Here is a tiny trained network, its code and every weight. The questions are about switching its units off for an input and a target symbol, where a switched-off unit gives its printed mean instead of its output.

import numpy as np


def w(rows, s, z=0):
    codes = np.array(rows[::2]) - 128.0
    scale = np.full(codes.shape[1], s)
    scale[-1] = z or s
    return codes * scale


def f(y):
    return y / 2 * (1 + np.tanh(0.7978845608 * (y + 0.044715 * y**3)))


def softmax(a):
    e = np.exp(a - a.max(-1, keepdims=True))
    return e / e.sum(-1, keepdims=True)


def log_softmax(a):
    a = a - a.max(-1, keepdims=True)
    return a - np.log(np.exp(a).sum(-1, keepdims=True))


def net(x, mask):
    ids = ['ΓΛΦΨαεζθμξπστ'.index(c) for c in x.split()]
    T = len(ids)
    res = E[ids] + P[:T]
    u = 0
    for l in range(2):
        r = res
        for j in range(2):
            rows = slice(3 * j, 3 * j + 3)
            q, k, v = (r @ M[l][rows].T for M in (Q, K, V))
            z = softmax(np.where(np.tri(T) > 0, q @ k.T / 3**0.5, -1e9)) @ v
            o = O[l][rows]
            res = res + np.where(mask[u + j], z, o[:, -1]) @ o[:, :-1]
        u += 2
        y = f(res @ A[l][:, :-1].T + A[l][:, -1])
        res = res + np.where(mask[u : u + 12], y, B[l][:, -1]) @ B[l][:, :-1]
        u += 12
    return log_softmax(res[-1] @ U[:, :-1].T + U[:, -1])


Q, K, V, O, A, B = {}, {}, {}, {}, {}, {}
E = w([
[180,59,60,106,88,152,197],'Γ',
[109,116,121,28,100,155,119],'Λ',
[135,3,153,184,117,93,90],'Φ',
[86,118,139,118,162,81,147],'Ψ',
[116,90,180,221,147,165,61],'α',
[81,131,134,194,120,107,90],'ε',
[114,155,123,147,181,165,94],'ζ',
[78,97,128,113,165,145,105],'θ',
[126,106,221,79,154,73,166],'μ',
[97,196,196,124,187,134,179],'ξ',
[169,66,202,69,125,190,138],'π',
[42,147,200,81,159,189,168],'σ',
[66,204,26,206,167,218,140],'τ',
],0.02)
P = w([
[123,157,114,150,77,60,113],'0',
[116,155,111,138,139,65,96],'1',
[78,71,183,168,118,113,214],'2',
[111,195,175,76,77,106,84],'3',
[96,150,116,101,183,66,73],'4',
[81,65,142,185,197,158,192],'5',
[99,197,155,64,130,122,55],'6',
[90,141,115,67,210,64,66],'7',
[74,71,109,198,246,179,180],'8',
],0.013)
Q[0] = w([
[196,134,164,194,195,80,154],'L0H0',
[230,129,170,81,119,155,133],'L0H0',
[9,185,202,150,141,126,104],'L0H0',
[128,109,158,50,132,152,56],'L0H1',
[85,176,207,163,132,153,105],'L0H1',
[139,133,64,158,68,193,187],'L0H1',
],0.013)
K[0] = w([
[186,83,230,254,142,61,155],'L0H0',
[220,151,215,92,120,179,115],'L0H0',
[6,173,175,92,196,126,74],'L0H0',
[120,83,136,33,239,197,132],'L0H1',
[35,180,194,184,216,162,76],'L0H1',
[131,180,71,186,20,177,212],'L0H1',
],0.0096)
V[0] = w([
[2,111,86,135,168,105,84],'L0H0',
[189,176,109,73,71,132,72],'L0H0',
[89,145,22,117,109,65,102],'L0H0',
[252,155,141,147,73,115,116],'L0H1',
[112,30,107,116,73,43,45],'L0H1',
[82,107,138,182,119,169,138],'L0H1',
],0.0071)
O[0] = w([
[186,134,151,230,47,72,174,253],'L0H0',
[132,51,67,174,176,1,135,8],'L0H0',
[146,191,105,116,105,168,144,82],'L0H0',
[126,155,97,56,140,102,63,15],'L0H1',
[131,116,131,230,125,80,122,191],'L0H1',
[138,129,154,110,85,153,107,173],'L0H1',
],0.008,0.0063)
A[0] = w([
[214,128,188,115,143,72,154,48],'L0N0',
[35,191,110,142,238,95,131,145],'L0N1',
[130,50,105,75,87,141,73,172],'L0N2',
[75,87,199,106,217,143,144,48],'L0N3',
[114,147,157,140,144,175,67,50],'L0N4',
[108,169,45,18,152,117,24,49],'L0N5',
[137,244,61,140,126,73,87,150],'L0N6',
[112,141,94,84,130,175,254,147],'L0N7',
[148,130,188,164,68,140,213,158],'L0N8',
[39,234,34,167,102,78,79,2],'L0N9',
[185,173,195,217,149,170,64,131],'L0N10',
[197,179,89,72,134,91,192,100],'L0N11',
],0.0089,0.011)
B[0] = w([
[93,155,181,193,174,145,113,124],'L0N0',
[111,202,132,93,100,151,191,149],'L0N1',
[120,190,190,191,119,181,123,154],'L0N2',
[192,153,70,218,83,111,158,166],'L0N3',
[199,84,120,124,138,84,167,130],'L0N4',
[132,98,244,255,60,156,97,131],'L0N5',
[119,151,90,57,146,73,167,143],'L0N6',
[71,119,156,214,99,95,111,171],'L0N7',
[116,89,193,87,106,166,141,253],'L0N8',
[140,170,206,95,67,166,126,131],'L0N9',
[74,152,74,133,142,112,124,241],'L0N10',
[105,36,192,47,96,123,96,128],'L0N11',
],0.0095,0.015)
Q[1] = w([
[90,190,151,186,132,97,91],'L1H0',
[149,125,164,92,147,146,96],'L1H0',
[199,97,96,148,157,138,180],'L1H0',
[112,91,7,120,89,128,101],'L1H1',
[114,36,106,147,192,71,171],'L1H1',
[105,127,145,177,170,88,76],'L1H1',
],0.011)
K[1] = w([
[133,209,100,215,178,128,130],'L1H0',
[81,174,163,185,161,142,125],'L1H0',
[92,120,84,91,50,63,32],'L1H0',
[127,138,88,149,27,100,85],'L1H1',
[172,18,122,157,195,42,130],'L1H1',
[99,154,106,249,228,144,134],'L1H1',
],0.011)
V[1] = w([
[138,253,159,189,182,60,140],'L1H0',
[224,78,153,140,149,86,149],'L1H0',
[101,173,202,132,153,19,143],'L1H0',
[120,227,97,213,74,139,126],'L1H1',
[158,61,159,42,94,115,201],'L1H1',
[173,119,180,178,239,119,250],'L1H1',
],0.0051)
O[1] = w([
[52,100,88,77,162,95,82,191],'L1H0',
[166,215,152,157,255,127,149,46],'L1H0',
[46,99,191,163,154,51,132,217],'L1H0',
[93,43,115,31,68,140,82,254],'L1H1',
[118,102,161,99,180,93,201,100],'L1H1',
[77,135,164,76,144,131,84,197],'L1H1',
],0.0062,0.0068)
A[1] = w([
[168,135,102,92,146,84,98,52],'L1N0',
[144,115,227,116,108,134,172,165],'L1N1',
[233,91,122,143,118,74,133,2],'L1N2',
[176,70,125,145,164,82,41,181],'L1N3',
[136,78,178,46,149,178,167,109],'L1N4',
[133,102,107,182,111,181,164,38],'L1N5',
[210,117,59,143,123,138,189,182],'L1N6',
[215,135,110,111,127,166,136,7],'L1N7',
[116,91,176,149,106,194,128,175],'L1N8',
[183,101,111,72,153,94,154,68],'L1N9',
[237,57,34,158,114,81,160,136],'L1N10',
[110,139,111,81,123,134,249,51],'L1N11',
],0.011,0.0068)
B[1] = w([
[22,85,172,56,78,57,213,127],'L1N0',
[134,135,92,144,146,123,102,233],'L1N1',
[104,200,49,111,233,137,104,127],'L1N2',
[146,169,157,82,130,179,141,156],'L1N3',
[51,180,138,103,75,190,130,170],'L1N4',
[105,116,165,100,142,92,95,158],'L1N5',
[89,114,122,91,182,175,118,127],'L1N6',
[4,242,92,50,155,90,92,127],'L1N7',
[143,147,91,113,157,114,158,250],'L1N8',
[75,236,180,72,54,61,185,128],'L1N9',
[113,94,188,84,151,175,165,130],'L1N10',
[179,53,133,129,147,140,78,157],'L1N11',
],0.014,0.024)
U = w([
[157,82,151,121,138,164,181,101],'Γ',
[155,147,156,97,116,88,192,139],'Λ',
[141,104,234,201,70,142,143,117],'Φ',
[128,11,108,188,163,116,86,95],'Ψ',
[138,139,87,209,103,131,26,85],'α',
[127,182,139,168,68,71,135,79],'ε',
[157,159,34,87,161,89,102,137],'ζ',
[135,86,67,226,115,111,195,192],'θ',
[125,198,157,129,182,64,95,87],'μ',
[103,133,172,63,151,125,71,7],'ξ',
[195,211,112,82,166,132,114,205],'π',
[115,216,105,140,122,156,243,113],'σ',
[163,108,87,109,75,152,129,110],'τ',
],0.011,0.012)

Each question gives the input, a string of symbols that net reads in full, and the target symbol t.
The units are the heads (3 rows each of Q, K, V and O) and the neurons (one row each of A and B). Each row of codes is followed by its name. A weight is (code - 128) times the scale printed after its matrix; where a second scale follows, it is the last column's (O, A, B and U).
mask holds one flag per unit, layer by layer, with each layer's heads first. A switched-off unit (its flag False) gives its mean, the last column of its rows in O or B, instead of its output. The means were averaged over made-up inputs and are rounded, as every weight is.
A unit's drop is (log p(t) with every unit on - log p(t) with that unit switched off) / (log p(t) with every unit on - log p(t) with every unit switched off).
The circuit of an input: a set's keep is (log p(t) with only the set's units on - log p(t) with every unit switched off) / (log p(t) with every unit on - log p(t) with every unit switched off). Starting from the 12 units with the biggest drops (on a tie, the unit counted first), units are removed one at a time, each time the one whose removal leaves the highest keep (on an exact tie, the one counted first), for as long as the keep stays at least 0.8.
circuit, biggest first: the units of the circuit, biggest drop first
unit that matters most: the unit with the biggest drop
k most important neurons: the k neurons with the biggest drops, biggest first
k most important neurons of layer l: the k neurons of layer l with the biggest drops, biggest first
which heads matter: for each layer, one digit per head in row order, 1 if its drop is at least 0.15 and else 0, layers parted by /
input θ α Φ, target σ: unit that matters most -> L0N8
input θ α ξ Φ, target ξ: circuit, biggest first -> (L0N3, L1H1)
input Λ Φ θ Γ θ ε, target σ: 3 most important neurons of layer 1 -> (L1N8, L1N4, L1N11)
input α α θ, target σ: which heads matter -> 10 / 00
input ξ Φ α α Ψ, target Ψ: which heads matter -> 01 / 00
input α α τ Ψ, target τ: circuit, biggest first -> (L1H0, L0H0, L1H1)
input ε μ Λ π, target π: which heads matter -> 11 / 00
input Ψ π ξ α Φ ξ ε, target ξ: 4 most important neurons of layer 0 -> (L0N3, L0N1, L0N7, L0N4)
input ξ σ ξ, target θ: 3 most important neurons of layer 1 -> (L1N11, L1N1, L1N8)
input α α σ ε ε ξ μ, target ξ: circuit, biggest first -> (L1H1, L0N1)
input Φ Ψ Ψ Ψ Γ θ Φ ε, target ε: 2 most important neurons -> (L1N8, L1N11)
input θ Φ Φ ζ, target ζ: circuit, biggest first -> (L0N8, L0H0)
input Φ α Φ σ θ, target θ: circuit, biggest first -> (L0H1, L0H0)
input ε Φ Ψ μ, target μ: which heads matter -> 10 / 10
input ζ α α ξ Λ σ Ψ, target σ: unit that matters most -> L0H1
input Λ μ π θ Ψ Γ Λ Γ μ, target θ: which heads matter -> 00 / 00
input π τ α ζ, target τ: circuit, biggest first -> (L1H1, L1H0)
input θ Φ θ α, target θ: which heads matter -> 00 / 00
input θ π ε τ τ π, target θ: 3 most important neurons of layer 1 -> (L1N8, L1N3, L1N11)
input π μ Φ θ Γ, target Γ: 2 most important neurons -> (L1N10, L0N8)
input μ Φ ξ Ψ, target ξ: which heads matter -> 00 / 01
input Λ τ θ θ ξ, target ξ: which heads matter -> 00 / 11
input Φ Φ Φ θ Φ Ψ Ψ Φ ε, target σ: circuit, biggest first -> (L1N11)
input Λ ε Ψ α ζ Γ, target σ: which heads matter -> 11 / 00
input μ θ Φ π, target π: 2 most important neurons of layer 0 -> (L0N8, L0N10)
input Φ Φ Γ, target σ: 3 most important neurons -> (L1N8, L1N4, L0N2)
input α ξ Γ α, target ξ: most important neuron of layer 1 -> (L1N1)
input Φ μ τ θ τ α, target σ: which heads matter -> 11 / 00
